Below is a small trained network, with its code and all its weights. Each question gives an input and a class and asks what happens when units are switched off, that is, made to give their printed mean instead of their output.

import numpy as np


def w(rows, s, z=0):
    codes = np.array(rows[::2]) - 128.0
    scale = np.full(codes.shape[1], s)
    scale[-1] = z or s
    return codes * scale


def f(y):
    return np.maximum(y, 0)


def log_softmax(a):
    a = a - a.max(-1, keepdims=True)
    return a - np.log(np.exp(a).sum(-1, keepdims=True))


def net(x, mask):
    res = np.array(x, float).reshape(1, 4) / 4 @ E
    y = f(res @ A[0][:, :-1].T + A[0][:, -1])
    res = res + np.where(mask, y, B[0][:, -1]) @ B[0][:, :-1]
    return log_softmax(res[-1] @ U[:, :-1].T + U[:, -1])


A, B = {}, {}
E = w([
[171,127,224,138],'x0',
[51,122,140,15],'x1',
[176,5,111,107],'x2',
[132,129,128,124],'x3',
],0.014)
A[0] = w([
[79,82,45,33,253],'n1',
[161,160,231,117,174],'n2',
[181,113,6,123,205],'n3',
[141,75,126,86,152],'n4',
[180,115,183,137,226],'n5',
[157,178,104,183,163],'n6',
[109,107,51,140,239],'n7',
[177,96,107,158,108],'n8',
],0.014,0.0048)
B[0] = w([
[172,192,142,118,251],'n1',
[38,88,195,86,198],'n2',
[170,114,2,147,207],'n3',
[217,135,238,231,187],'n4',
[14,61,196,193,198],'n5',
[227,206,176,202,191],'n6',
[227,120,53,79,192],'n7',
[17,44,113,130,181],'n8',
],0.0096,0.018)
U = w([
[195,175,116,148,192],'0',
[131,107,241,136,104],'1',
[131,47,49,109,137],'2',
[60,28,146,148,2],'3',
[70,223,66,7,129],'4',
[11,124,162,17,160],'5',
],0.011,0.0052)

Each question gives the input, the list of numbers given to net, and the class t.
The units are the neurons (one row each of A and B). Each row of codes is followed by its name. A weight is (code - 128) times the scale printed after its matrix; where a second scale follows, it is the last column's (A, B and U).
mask holds one flag per neuron, in row order. A switched-off neuron (its flag False) gives its mean, the last column of its row in B, instead of its output. The means were averaged over made-up inputs and are rounded, as every weight is.
A unit's drop is (log p(t) with every unit on - log p(t) with that unit switched off) / (log p(t) with every unit on - log p(t) with every unit switched off).
The circuit of an input: a set's keep is (log p(t) with only the set's units on - log p(t) with every unit switched off) / (log p(t) with every unit on - log p(t) with every unit switched off). Starting from all 8 units, units are removed one at a time, each time the one whose removal leaves the highest keep (on an exact tie, the one counted first), for as long as the keep stays at least 0.8.
circuit, biggest first: the units of the circuit, biggest drop first
most important unit: the unit with the biggest drop
top k neurons: the k neurons with the biggest drops, biggest first
input [-1,4,0,-3], class 4: top 3 neurons -> [n6 n5 n4]
input [4,-5,-2,2], class 1: top 2 neurons -> [n6 n3]
input [1,-7,-1,-1], class 1: circuit, biggest first -> [n5 n7]
input [-5,3,8,8], class 0: most important unit -> n1
input [-1,-7,2,5], class 2: circuit, biggest first -> [n8 n3]
input [0,1,7,-8], class 0: circuit, biggest first -> [n4 n2]
input [-1,2,6,-6], class 0: circuit, biggest first -> [n1 n2]
input [-6,8,6,-1], class 0: circuit, biggest first -> [n4 n1]
input [-1,-4,2,-4], class 2: circuit, biggest first -> [n1 n4]
input [7,5,0,6], class 5: circuit, biggest first -> [n2 n6]
input [-7,7,5,-4], class 0: circuit, biggest first -> [n1 n4]
input [-5,3,0,1], class 4: circuit, biggest first -> [n6 n1]
input [7,1,-1,-1], class 5: circuit, biggest first -> [n4 n2]
input [6,-7,5,8], class 3: most important unit -> n8
input [2,1,-8,6], class 5: top 2 neurons -> [n4 n2]
input [6,-3,2,8], class 3: top 2 neurons -> [n1 n5]
input [4,1,-1,3], class 5: top 2 neurons -> [n4 n6]
input [3,0,3,-2], class 3: top 3 neurons -> [n1 n6 n5]
input [-1,-3,5,-1], class 2: top 2 neurons -> [n3 n2]
input [2,5,-1,2], class 5: top 2 neurons -> [n6 n3]
